Below is a small trained network, with its code and all its weights. Each question gives an input and a target symbol and asks what happens when units are switched off, that is, made to give their printed mean instead of their output.

import numpy as np


def w(rows, s, z=0):
    codes = np.array(rows[::2]) - 128.0
    scale = np.full(codes.shape[1], s)
    scale[-1] = z or s
    return codes * scale


def norm(h):
    return h / np.sqrt((h * h).mean(-1, keepdims=True) + 1e-5)


def f(y):
    return y / 2 * (1 + np.tanh(0.7978845608 * (y + 0.044715 * y**3)))


def softmax(a):
    e = np.exp(a - a.max(-1, keepdims=True))
    return e / e.sum(-1, keepdims=True)


def log_softmax(a):
    a = a - a.max(-1, keepdims=True)
    return a - np.log(np.exp(a).sum(-1, keepdims=True))


def net(x, mask):
    ids = ['αγζηπσω'.index(c) for c in x.split()]
    T = len(ids)
    res = E[ids] + P[:T]
    r = norm(res)
    for j in range(2):
        rows = slice(3 * j, 3 * j + 3)
        q, k, v = (r @ M[0][rows].T for M in (Q, K, V))
        z = softmax(np.where(np.tri(T) > 0, q @ k.T / 3**0.5, -1e9)) @ v
        o = O[0][rows]
        res = res + np.where(mask[j], z, o[:, -1]) @ o[:, :-1]
    y = f(norm(res) @ A[0][:, :-1].T + A[0][:, -1])
    res = res + np.where(mask[2:6], y, B[0][:, -1]) @ B[0][:, :-1]
    return log_softmax(norm(res)[-1] @ U[:, :-1].T + U[:, -1])


Q, K, V, O, A, B = {}, {}, {}, {}, {}, {}
E = w([
[151,167,142,181,252,116],'α',
[69,136,209,221,160,219],'γ',
[163,159,214,84,158,122],'ζ',
[130,65,98,52,100,198],'η',
[158,124,109,95,219,162],'π',
[131,79,95,112,169,81],'σ',
[95,193,78,116,149,97],'ω',
],0.02)
P = w([
[4,78,238,94,164,116],'0',
[2,79,214,99,172,111],'1',
[23,95,206,113,182,86],'2',
[57,97,196,99,162,108],'3',
[73,98,186,81,165,104],'4',
[103,106,180,76,149,110],'5',
[118,105,165,77,152,105],'6',
[155,112,166,90,131,106],'7',
[167,106,145,104,127,117],'8',
[183,105,128,104,118,118],'9',
[201,101,100,126,115,135],'10',
[215,108,93,129,110,135],'11',
[228,120,70,162,122,156],'12',
],0.0088)
Q[0] = w([
[94,211,201,131,138,60],'h1',
[167,40,126,202,89,60],'h1',
[193,203,196,195,196,155],'h1',
[143,8,152,107,172,230],'h2',
[191,176,116,179,67,146],'h2',
[27,199,53,123,35,49],'h2',
],0.013)
K[0] = w([
[160,125,104,76,93,91],'h1',
[129,91,187,122,123,140],'h1',
[236,138,87,119,109,122],'h1',
[183,136,29,105,154,125],'h2',
[143,110,179,126,120,192],'h2',
[70,135,251,173,137,148],'h2',
],0.021)
V[0] = w([
[88,89,61,168,153,174],'h1',
[173,190,112,231,100,107],'h1',
[144,155,84,113,186,67],'h1',
[88,145,125,130,44,154],'h2',
[150,116,134,140,149,255],'h2',
[151,14,169,179,116,99],'h2',
],0.011)
O[0] = w([
[211,86,119,67,120,18,164],'h1',
[42,91,147,78,155,122,2],'h1',
[80,122,134,134,228,45,101],'h1',
[37,186,2,51,42,105,63],'h2',
[110,191,249,55,110,89,135],'h2',
[139,42,165,185,31,29,157],'h2',
],0.0081,0.0094)
A[0] = w([
[103,78,98,5,39,144,83],'n1',
[117,185,151,156,129,139,253],'n2',
[144,207,124,206,155,96,139],'n3',
[139,143,133,116,154,172,39],'n4',
],0.015,0.0035)
B[0] = w([
[180,213,109,101,7,169,245],'n1',
[33,57,160,89,86,170,164],'n2',
[129,95,27,31,100,231,183],'n3',
[161,100,187,153,162,73,136],'n4',
],0.011)
U = w([
[120,119,19,117,207,128,180],'α',
[51,132,159,254,129,168,173],'γ',
[207,124,227,91,187,113,3],'ζ',
[181,126,108,97,46,136,99],'η',
[175,166,160,157,207,93,99],'π',
[186,32,102,209,125,45,172],'σ',
[74,102,115,136,142,47,182],'ω',
],0.0073,0.004)

Each question gives the input, a string of symbols that net reads in full, and the target symbol t.
The units are the heads (3 rows each of Q, K, V and O) and the neurons (one row each of A and B). Each row of codes is followed by its name. A weight is (code - 128) times the scale printed after its matrix; where a second scale follows, it is the last column's (O, A, B and U).
mask holds one flag per unit, heads first, then neurons. A switched-off unit (its flag False) gives its mean, the last column of its rows in O or B, instead of its output. The means were averaged over made-up inputs and are rounded, as every weight is.
A unit's drop is (log p(t) with every unit on - log p(t) with that unit switched off) / (log p(t) with every unit on - log p(t) with every unit switched off).
The circuit of an input: a set's keep is (log p(t) with only the set's units on - log p(t) with every unit switched off) / (log p(t) with every unit on - log p(t) with every unit switched off). Starting from all 6 units, units are removed one at a time, each time the one whose removal leaves the highest keep (on an exact tie, the one counted first), for as long as the keep stays at least 0.8.
circuit, biggest first: the units of the circuit, biggest drop first
top k neurons: the k neurons with the biggest drops, biggest first
heads that matter: for each layer, one digit per head in row order, 1 if its drop is at least 0.15 and else 0, layers parted by /
drop of u: that unit's drop, to one decimal
input π ζ α η η ω η γ α, target α: circuit, biggest first	(n3, n1)
input ζ ζ η α ω η η η η η η ω ω, target α: top 2 neurons	(n3, n1)
input π η σ η σ π, target σ: circuit, biggest first	(h2)
input ω η ζ, target α: top 2 neurons	(n3, n1)
input σ ζ γ ω η η γ σ η, target σ: heads that matter	01
input η η π η σ σ α η σ γ ω α, target α: heads that matter	00
input ω η γ η η σ η ζ η ζ σ σ γ, target σ: heads that matter	01
input η η η γ η η ω, target ω: circuit, biggest first	(h2, h1)
input η ω η ω, target α: heads that matter	00
input σ ω η η π η, target ζ: heads that matter	01
input γ α π η ζ σ η η η σ, target σ: heads that matter	01
input α ζ ω η σ, target α: heads that matter	11
input η η ζ α, target η: top 2 neurons	(n3, n2)
input η η α, target η: circuit, biggest first	(n3)
input η η η σ η η, target σ: top 2 neurons	(n1, n3)
input η σ η π η η, target ζ: heads that matter	11
input η η π σ α α, target σ: drop of n2	0.0
input γ ω η η σ η η α γ ω π, target α: drop of h2	0.7
input π α σ ζ ζ, target σ: drop of h2	1.1
input ζ η γ γ ζ α η α α γ π γ, target ζ: circuit, biggest first	(h2)
